Below are the code and all the weights of a small trained network. Each question names an input and a target symbol and asks about switching units off, where a switched-off unit gives its printed mean instead of its output.

import numpy as np


def w(rows, s, z=0):
    codes = np.array(rows[::2]) - 128.0
    scale = np.full(codes.shape[1], s)
    scale[-1] = z or s
    return codes * scale


def norm(h):
    return h / np.sqrt((h * h).mean(-1, keepdims=True) + 1e-5)


def f(y):
    return np.maximum(y, 0)


def softmax(a):
    e = np.exp(a - a.max(-1, keepdims=True))
    return e / e.sum(-1, keepdims=True)


def log_softmax(a):
    a = a - a.max(-1, keepdims=True)
    return a - np.log(np.exp(a).sum(-1, keepdims=True))


def net(x, mask):
    ids = ['αβγεζηθλξπστφψω'.index(c) for c in x.split()]
    T = len(ids)
    res = E[ids] + P[:T]
    r = norm(res)
    for j in range(2):
        rows = slice(2 * j, 2 * j + 2)
        q, k, v = (r @ M[0][rows].T for M in (Q, K, V))
        z = softmax(np.where(np.tri(T) > 0, q @ k.T / 2**0.5, -1e9)) @ v
        o = O[0][rows]
        res = res + np.where(mask[j], z, o[:, -1]) @ o[:, :-1]
    y = f(norm(res) @ A[0][:, :-1].T + A[0][:, -1])
    res = res + np.where(mask[2:10], y, B[0][:, -1]) @ B[0][:, :-1]
    return log_softmax(norm(res)[-1] @ U[:, :-1].T + U[:, -1])


Q, K, V, O, A, B = {}, {}, {}, {}, {}, {}
E = w([
[118,110,154,137,140],'α',
[182,247,93,187,82],'β',
[120,108,156,139,148],'γ',
[128,116,163,137,157],'ε',
[119,113,153,135,160],'ζ',
[118,110,153,137,157],'η',
[123,117,154,136,163],'θ',
[145,148,153,133,168],'λ',
[133,134,129,137,185],'ξ',
[172,106,124,133,103],'π',
[67,3,129,159,72],'σ',
[172,118,141,101,96],'τ',
[126,108,98,102,98],'φ',
[103,135,113,69,124],'ψ',
[130,109,88,141,143],'ω',
],0.04)
P = w([
[11,84,146,191,93],'0',
[45,93,136,173,114],'1',
[62,96,122,158,122],'2',
[90,92,126,142,145],'3',
[105,87,116,125,155],'4',
[121,82,112,110,171],'5',
[142,79,107,95,191],'6',
[156,74,107,83,186],'7',
[169,69,100,68,197],'8',
],0.012)
Q[0] = w([
[159,7,146,69,244],'h1',
[121,168,126,188,143],'h1',
[120,106,108,231,189],'h2',
[62,227,74,200,59],'h2',
],0.02)
K[0] = w([
[230,229,13,72,137],'h1',
[113,167,201,208,20],'h1',
[204,59,2,54,129],'h2',
[72,191,164,222,38],'h2',
],0.012)
V[0] = w([
[187,100,103,241,114],'h1',
[96,229,159,98,122],'h1',
[146,132,253,73,120],'h2',
[135,99,123,138,183],'h2',
],0.017)
O[0] = w([
[166,60,167,201,107,146],'h1',
[64,174,178,145,92,50],'h1',
[103,91,253,73,47,102],'h2',
[75,124,155,177,189,255],'h2',
],0.012,0.0092)
A[0] = w([
[60,64,146,117,119,139],'n1',
[217,153,134,59,181,192],'n2',
[125,110,162,79,154,120],'n3',
[29,174,195,106,126,68],'n4',
[91,253,118,77,144,171],'n5',
[116,97,53,190,173,125],'n6',
[28,220,109,145,251,4],'n7',
[133,254,207,153,162,106],'n8',
],0.015,0.013)
B[0] = w([
[137,164,81,113,108,193],'n1',
[116,134,123,134,48,223],'n2',
[129,147,152,139,151,165],'n3',
[186,154,120,131,164,152],'n4',
[65,165,140,214,118,162],'n5',
[131,136,151,77,100,254],'n6',
[119,62,151,58,143,215],'n7',
[159,116,93,7,145,158],'n8',
],0.02,0.012)
U = w([
[95,140,126,171,132,173],'α',
[146,201,97,158,138,254],'β',
[63,101,165,217,143,172],'γ',
[137,167,191,165,164,163],'ε',
[122,159,133,152,161,155],'ζ',
[112,149,134,165,161,170],'η',
[136,171,143,168,188,209],'θ',
[210,229,147,65,181,86],'λ',
[78,67,140,58,201,69],'ξ',
[223,67,133,155,141,80],'π',
[78,78,96,143,125,156],'σ',
[126,139,194,104,43,95],'τ',
[128,155,28,45,91,50],'φ',
[9,196,130,129,124,137],'ψ',
[158,122,39,158,193,185],'ω',
],0.014,0.0061)

Each question gives the input, a string of symbols that net reads in full, and the target symbol t.
The units are the heads (2 rows each of Q, K, V and O) and the neurons (one row each of A and B). Each row of codes is followed by its name. A weight is (code - 128) times the scale printed after its matrix; where a second scale follows, it is the last column's (O, A, B and U).
mask holds one flag per unit, heads first, then neurons. A switched-off unit (its flag False) gives its mean, the last column of its rows in O or B, instead of its output. The means were averaged over made-up inputs and are rounded, as every weight is.
A unit's drop is (log p(t) with every unit on - log p(t) with that unit switched off) / (log p(t) with every unit on - log p(t) with every unit switched off).
The circuit of an input: a set's keep is (log p(t) with only the set's units on - log p(t) with every unit switched off) / (log p(t) with every unit on - log p(t) with every unit switched off). Starting from all 10 units, units are removed one at a time, each time the one whose removal leaves the highest keep (on an exact tie, the one counted first), for as long as the keep stays at least 0.8.
units of the circuit, in order: the units of the circuit, biggest drop first
unit that matters most: the unit with the biggest drop
k most important neurons: the k neurons with the biggest drops, biggest first
heads that matter: for each layer, one digit per head in row order, 1 if its drop is at least 0.15 and else 0, layers parted by /
input ξ ξ ξ ε φ ξ ξ, target φ: unit that matters most : h2
input λ ξ ω ξ, target ω: heads that matter : 01
input γ ξ ξ ω ξ σ, target ω: heads that matter : 01
input λ ξ γ ω ξ ψ ξ γ, target ψ: heads that matter : 10
input π λ α ζ γ ψ θ, target ψ: heads that matter : 10
input ξ ξ ξ ε γ τ λ, target τ: heads that matter : 01
input ζ θ φ π γ θ, target π: heads that matter : 10
input λ γ γ, target λ: heads that matter : 11
input ξ λ τ ξ η, target τ: units of the circuit, in order : (h2 n7)
input γ θ γ λ ζ ξ θ π ξ, target π: units of the circuit, in order : (h1 n2)
input τ ξ η ε τ φ ψ φ, target ψ: units of the circuit, in order : (h1 n5)
input ξ ξ ξ γ ξ ξ φ ε, target φ: units of the circuit, in order : (n2 h2)
input β ξ ψ λ γ, target γ: 4 most important neurons : (n6 n2 n7 n8)
input λ α λ ω ε α, target ω: units of the circuit, in order : (h2)
input ω ξ φ θ, target φ: 2 most important neurons : (n2 n6)
input ξ ζ η γ λ τ ξ α, target τ: 3 most important neurons : (n2 n7 n8)
input λ λ ξ γ θ α γ ψ ξ, target ψ: 2 most important neurons : (n5 n2)
input φ γ λ γ ε, target λ: 4 most important neurons : (n4 n1 n7 n8)
input γ ξ γ φ λ, target φ: units of the circuit, in order : (h2 n2)
input γ γ π ξ λ, target π: unit that matters most : h1
